Here is a tiny trained network, its code and every weight. The questions are about switching its units off for an input and a target symbol, where a switched-off unit gives its printed mean instead of its output.

import numpy as np


def w(rows, s, z=0):
    codes = np.array(rows[::2]) - 128.0
    scale = np.full(codes.shape[1], s)
    scale[-1] = z or s
    return codes * scale


def f(y):
    return np.maximum(y, 0)


def softmax(a):
    e = np.exp(a - a.max(-1, keepdims=True))
    return e / e.sum(-1, keepdims=True)


def log_softmax(a):
    a = a - a.max(-1, keepdims=True)
    return a - np.log(np.exp(a).sum(-1, keepdims=True))


def net(x, mask):
    ids = ['γζθτφω'.index(c) for c in x.split()]
    T = len(ids)
    res = E[ids] + P[:T]
    r = res
    for j in range(2):
        rows = slice(2 * j, 2 * j + 2)
        q, k, v = (r @ M[0][rows].T for M in (Q, K, V))
        z = softmax(np.where(np.tri(T) > 0, q @ k.T / 2**0.5, -1e9)) @ v
        o = O[0][rows]
        res = res + np.where(mask[j], z, o[:, -1]) @ o[:, :-1]
    y = f(res @ A[0][:, :-1].T + A[0][:, -1])
    res = res + np.where(mask[2:6], y, B[0][:, -1]) @ B[0][:, :-1]
    return log_softmax(res[-1] @ U[:, :-1].T + U[:, -1])


Q, K, V, O, A, B = {}, {}, {}, {}, {}, {}
E = w([
[224,104,88,55],'γ',
[77,63,166,222],'ζ',
[141,77,142,104],'θ',
[145,112,191,9],'τ',
[153,85,110,209],'φ',
[77,75,146,135],'ω',
],0.011)
P = w([
[141,136,133,131],'0',
[105,92,176,105],'1',
[157,76,120,156],'2',
[96,179,64,124],'3',
[101,175,178,131],'4',
[164,47,184,127],'5',
[119,110,40,168],'6',
[99,216,109,146],'7',
[174,193,253,128],'8',
[169,101,127,99],'9',
[129,140,44,110],'10',
],0.018)
Q[0] = w([
[64,166,78,93],'head 0',
[155,46,72,125],'head 0',
[125,4,21,124],'head 1',
[48,225,66,119],'head 1',
],0.013)
K[0] = w([
[118,77,167,97],'head 0',
[126,234,158,140],'head 0',
[123,235,182,133],'head 1',
[142,5,198,103],'head 1',
],0.02)
V[0] = w([
[107,188,71,174],'head 0',
[119,172,166,46],'head 0',
[41,100,199,179],'head 1',
[8,171,158,42],'head 1',
],0.012)
O[0] = w([
[102,92,109,118,112],'head 0',
[113,151,159,147,57],'head 0',
[144,5,159,118,154],'head 1',
[132,138,140,168,3],'head 1',
],0.02,0.0076)
A[0] = w([
[161,62,176,108,30],'neuron 0',
[148,143,211,99,149],'neuron 1',
[173,89,1,141,189],'neuron 2',
[20,118,148,129,253],'neuron 3',
],0.011,0.0045)
B[0] = w([
[107,249,209,188,226],'neuron 0',
[235,84,175,187,148],'neuron 1',
[73,155,115,83,252],'neuron 2',
[123,152,2,114,150],'neuron 3',
],0.0082,0.014)
U = w([
[95,132,246,115,4],'γ',
[205,77,126,158,253],'ζ',
[146,142,115,162,78],'θ',
[148,98,180,156,108],'τ',
[190,98,139,181,81],'φ',
[73,80,145,87,192],'ω',
],0.011,0.0028)

Each question gives the input, a string of symbols that net reads in full, and the target symbol t.
The units are the heads (2 rows each of Q, K, V and O) and the neurons (one row each of A and B). Each row of codes is followed by its name. A weight is (code - 128) times the scale printed after its matrix; where a second scale follows, it is the last column's (O, A, B and U).
mask holds one flag per unit, heads first, then neurons. A switched-off unit (its flag False) gives its mean, the last column of its rows in O or B, instead of its output. The means were averaged over made-up inputs and are rounded, as every weight is.
A unit's drop is (log p(t) with every unit on - log p(t) with that unit switched off) / (log p(t) with every unit on - log p(t) with every unit switched off).
The circuit of an input: a set's keep is (log p(t) with only the set's units on - log p(t) with every unit switched off) / (log p(t) with every unit on - log p(t) with every unit switched off). Starting from all 6 units, units are removed one at a time, each time the one whose removal leaves the highest keep (on an exact tie, the one counted first), for as long as the keep stays at least 0.8.
circuit, biggest first: the units of the circuit, biggest drop first
most important unit: the unit with the biggest drop
k most important neurons: the k neurons with the biggest drops, biggest first
heads that matter: for each layer, one digit per head in row order, 1 if its drop is at least 0.15 and else 0, layers parted by /
input φ γ φ φ φ θ φ θ, target ζ: circuit, biggest first	head 0; neuron 0; neuron 2; head 1
input γ φ φ φ ζ φ ω φ τ θ ζ, target φ: most important unit	head 0
input γ γ φ ω φ, target ω: circuit, biggest first	head 1; neuron 0
input γ θ θ ζ φ γ ω τ ζ θ, target φ: circuit, biggest first	head 1; neuron 2
input τ θ φ γ, target ζ: circuit, biggest first	head 0; neuron 0; head 1; neuron 2
input φ ω φ φ τ γ ω, target φ: circuit, biggest first	head 1; head 0; neuron 2
input φ γ ω ζ γ φ φ φ ω φ τ, target γ: 2 most important neurons	neuron 0; neuron 3
input φ φ φ γ ω φ φ, target τ: heads that matter	01
input τ φ φ γ ζ, target ω: circuit, biggest first	head 1; neuron 3
input φ φ γ φ ζ γ ω, target γ: circuit, biggest first	head 1; neuron 0
input τ τ θ φ, target φ: circuit, biggest first	head 0; head 1; neuron 2
input ζ ζ ω, target γ: circuit, biggest first	neuron 0; head 1
input τ γ ω γ θ ω φ φ γ, target ω: circuit, biggest first	head 0; head 1
input τ ζ φ φ φ φ θ θ φ, target ζ: most important unit	neuron 0
input γ φ φ τ ζ γ, target φ: 3 most important neurons	neuron 2; neuron 1; neuron 0
input φ γ ω ω, target θ: 2 most important neurons	neuron 3; neuron 2
input γ θ ζ φ φ θ γ ζ, target ζ: 3 most important neurons	neuron 0; neuron 2; neuron 1
input φ φ θ φ θ, target ζ: 3 most important neurons	neuron 2; neuron 0; neuron 1
input ζ ω γ φ γ γ, target ω: 2 most important neurons	neuron 2; neuron 1
input φ γ φ φ ζ φ φ, target γ: 2 most important neurons	neuron 0; neuron 2
